Below is a small trained network, with its code and all its weights. Each question gives an input and a target symbol and asks what happens when units are switched off, that is, made to give their printed mean instead of their output.

import numpy as np


def w(rows, s, z=0):
    codes = np.array(rows[::2]) - 128.0
    scale = np.full(codes.shape[1], s)
    scale[-1] = z or s
    return codes * scale


def norm(h):
    return h / np.sqrt((h * h).mean(-1, keepdims=True) + 1e-5)


def f(y):
    return y / 2 * (1 + np.tanh(0.7978845608 * (y + 0.044715 * y**3)))


def softmax(a):
    e = np.exp(a - a.max(-1, keepdims=True))
    return e / e.sum(-1, keepdims=True)


def log_softmax(a):
    a = a - a.max(-1, keepdims=True)
    return a - np.log(np.exp(a).sum(-1, keepdims=True))


def net(x, mask):
    ids = ['βγζθλτ'.index(c) for c in x.split()]
    T = len(ids)
    res = E[ids] + P[:T]
    u = 0
    for l in range(3):
        r = norm(res)
        for j in range(3):
            rows = slice(2 * j, 2 * j + 2)
            q, k, v = (r @ M[l][rows].T for M in (Q, K, V))
            z = softmax(np.where(np.tri(T) > 0, q @ k.T / 2**0.5, -1e9)) @ v
            o = O[l][rows]
            res = res + np.where(mask[u + j], z, o[:, -1]) @ o[:, :-1]
        u += 3
        y = f(norm(res) @ A[l][:, :-1].T + A[l][:, -1])
        res = res + np.where(mask[u : u + 4], y, B[l][:, -1]) @ B[l][:, :-1]
        u += 4
    return log_softmax(norm(res)[-1] @ U[:, :-1].T + U[:, -1])


Q, K, V, O, A, B = {}, {}, {}, {}, {}, {}
E = w([
[37,91,170,120],'β',
[145,90,81,64],'γ',
[46,254,142,129],'ζ',
[243,87,180,83],'θ',
[188,71,37,77],'λ',
[135,180,138,16],'τ',
],0.0081)
P = w([
[115,119,152,255],'0',
[91,86,117,59],'1',
[95,77,143,97],'2',
[93,89,145,98],'3',
[120,126,139,68],'4',
[126,105,127,83],'5',
[106,82,130,115],'6',
[109,112,137,93],'7',
[78,116,169,94],'8',
[136,53,84,136],'9',
[116,111,121,81],'10',
[97,80,140,134],'11',
[126,123,123,69],'12',
[96,140,171,81],'13',
],0.0048)
Q[0] = w([
[134,2,13,81],'L0H0',
[71,195,95,49],'L0H0',
[140,184,77,174],'L0H1',
[139,245,66,127],'L0H1',
[155,197,118,201],'L0H2',
[70,9,171,97],'L0H2',
],0.0061)
K[0] = w([
[176,20,106,221],'L0H0',
[194,127,171,81],'L0H0',
[136,58,79,97],'L0H1',
[204,40,42,83],'L0H1',
[55,190,75,63],'L0H2',
[201,105,150,253],'L0H2',
],0.0058)
V[0] = w([
[121,30,91,69],'L0H0',
[168,50,18,117],'L0H0',
[145,44,88,133],'L0H1',
[37,199,130,205],'L0H1',
[220,155,28,31],'L0H2',
[252,127,158,217],'L0H2',
],0.0038)
O[0] = w([
[61,112,131,95,250],'L0H0',
[23,65,109,144,114],'L0H0',
[86,152,220,207,86],'L0H1',
[179,158,65,78,60],'L0H1',
[75,142,44,81,198],'L0H2',
[194,2,26,46,228],'L0H2',
],0.0042,0.0013)
A[0] = w([
[95,92,90,143,166],'L0N0',
[253,118,222,137,214],'L0N1',
[96,90,231,13,143],'L0N2',
[112,164,166,179,255],'L0N3',
],0.0065,0.0026)
B[0] = w([
[81,214,142,149,140],'L0N0',
[215,38,91,27,223],'L0N1',
[166,32,3,197,255],'L0N2',
[92,131,118,30,150],'L0N3',
],0.0047,0.0055)
Q[1] = w([
[117,201,104,214],'L1H0',
[219,83,82,147],'L1H0',
[82,135,27,2],'L1H1',
[120,25,123,197],'L1H1',
[30,5,89,61],'L1H2',
[133,223,148,33],'L1H2',
],0.0052)
K[1] = w([
[1,159,8,70],'L1H0',
[88,78,198,183],'L1H0',
[57,83,191,138],'L1H1',
[108,237,95,230],'L1H1',
[137,106,213,108],'L1H2',
[240,183,82,124],'L1H2',
],0.0062)
V[1] = w([
[157,190,126,85],'L1H0',
[200,108,154,136],'L1H0',
[94,81,170,81],'L1H1',
[90,143,150,193],'L1H1',
[140,216,50,254],'L1H2',
[125,119,191,115],'L1H2',
],0.0071)
O[1] = w([
[168,103,244,200,113],'L1H0',
[173,88,3,158,167],'L1H0',
[116,196,160,208,172],'L1H1',
[37,151,141,120,70],'L1H1',
[99,16,195,56,3],'L1H2',
[122,142,65,202,124],'L1H2',
],0.0048,0.0055)
A[1] = w([
[243,125,169,139,116],'L1N0',
[154,2,117,62,161],'L1N1',
[171,96,188,197,50],'L1N2',
[52,104,147,232,250],'L1N3',
],0.0065,0.0022)
B[1] = w([
[89,30,120,110,171],'L1N0',
[134,147,211,98,254],'L1N1',
[119,24,76,106,109],'L1N2',
[253,168,89,57,151],'L1N3',
],0.0058,0.0053)
Q[2] = w([
[183,189,57,97],'L2H0',
[1,128,182,142],'L2H0',
[149,88,122,152],'L2H1',
[135,148,96,119],'L2H1',
[103,103,60,24],'L2H2',
[197,134,139,220],'L2H2',
],0.0069)
K[2] = w([
[2,41,124,111],'L2H0',
[132,158,11,74],'L2H0',
[65,99,214,155],'L2H1',
[237,187,138,229],'L2H1',
[45,113,249,97],'L2H2',
[202,139,15,141],'L2H2',
],0.005)
V[2] = w([
[100,106,209,36],'L2H0',
[195,114,44,107],'L2H0',
[133,151,84,127],'L2H1',
[8,161,180,229],'L2H1',
[165,47,175,116],'L2H2',
[255,192,182,96],'L2H2',
],0.0055)
O[2] = w([
[98,252,123,109,121],'L2H0',
[150,81,212,101,205],'L2H0',
[203,113,112,190,144],'L2H1',
[143,104,2,138,2],'L2H1',
[62,156,160,118,145],'L2H2',
[116,145,190,249,180],'L2H2',
],0.0052,0.0063)
A[2] = w([
[105,113,198,79,98],'L2N0',
[166,30,135,108,30],'L2N1',
[152,108,79,203,5],'L2N2',
[162,103,2,158,124],'L2N3',
],0.0072,0.0029)
B[2] = w([
[187,219,144,243,164],'L2N0',
[213,115,226,8,253],'L2N1',
[206,252,95,191,111],'L2N2',
[67,148,127,206,164],'L2N3',
],0.0039,0.004)
U = w([
[70,128,31,77,61],'β',
[170,149,16,211,127],'γ',
[43,254,215,127,171],'ζ',
[215,36,136,30,197],'θ',
[110,142,163,103,3],'λ',
[84,143,73,56,69],'τ',
],0.0061,0.0035)

Each question gives the input, a string of symbols that net reads in full, and the target symbol t.
The units are the heads (2 rows each of Q, K, V and O) and the neurons (one row each of A and B). Each row of codes is followed by its name. A weight is (code - 128) times the scale printed after its matrix; where a second scale follows, it is the last column's (O, A, B and U).
mask holds one flag per unit, layer by layer, with each layer's heads first. A switched-off unit (its flag False) gives its mean, the last column of its rows in O or B, instead of its output. The means were averaged over made-up inputs and are rounded, as every weight is.
A unit's drop is (log p(t) with every unit on - log p(t) with that unit switched off) / (log p(t) with every unit on - log p(t) with every unit switched off).
most important unit: the unit with the biggest drop
k most important neurons: the k neurons with the biggest drops, biggest first
top k neurons in layer l: the k neurons of layer l with the biggest drops, biggest first
heads that matter: for each layer, one digit per head in row order, 1 if its drop is at least 0.15 and else 0, layers parted by /
drop when u is switched off: that unit's drop, to one decimal
input ζ λ ζ τ τ θ λ, target ζ: heads that matter	000 / 001 / 000
input β θ β ζ λ θ θ ζ λ, target γ: heads that matter	001 / 000 / 000
input β γ θ β θ β θ ζ β ζ β γ, target γ: 2 most important neurons	L0N3; L0N1
input β θ θ τ θ ζ β β, target γ: most important unit	L0H2
input γ θ τ θ β λ θ β θ θ θ θ ζ λ, target β: heads that matter	110 / 110 / 001
input ζ θ θ θ θ θ τ, target ζ: 2 most important neurons	L0N1; L2N1
input β β θ β θ θ θ θ τ, target γ: heads that matter	001 / 001 / 000
input ζ ζ λ ζ τ β ζ θ θ γ ζ ζ λ, target ζ: heads that matter	000 / 101 / 000
input γ ζ β γ ζ β, target β: heads that matter	000 / 101 / 110
input γ θ ζ τ ζ θ θ θ τ, target β: 4 most important neurons	L0N1; L0N2; L2N1; L1N1
input γ β λ γ β ζ θ β β θ θ τ, target β: 2 most important neurons	L0N1; L0N2
input ζ β θ β θ τ, target ζ: 3 most important neurons	L0N1; L1N3; L2N1
input λ θ ζ γ β β, target β: 2 most important neurons	L0N1; L2N1
input γ γ γ θ ζ θ ζ ζ θ ζ θ τ γ, target β: most important unit	L0N1
input β τ τ θ θ θ ζ ζ ζ ζ τ, target γ: 2 most important neurons	L0N3; L0N1
input γ β θ γ, target β: heads that matter	000 / 100 / 000
input β θ γ θ ζ ζ ζ τ θ λ ζ λ ζ β, target γ: top 2 neurons in layer 0	L0N3; L0N2
input β ζ λ θ τ λ γ, target γ: top 2 neurons in layer 0	L0N3; L0N1
input γ τ θ λ λ, target β: top 2 neurons in layer 0	L0N1; L0N0
input ζ θ ζ θ τ β, target ζ: top 2 neurons in layer 0	L0N1; L0N0
input ζ τ γ β β, target ζ: most important neuron	L1N3
input ζ θ θ β ζ θ γ, target ζ: drop when L1H2 is switched off	0.6
input β β θ θ θ β β θ λ, target γ: drop when L0N1 is switched off	0.6
input ζ θ τ λ τ γ, target ζ: drop when L1H2 is switched off	0.4
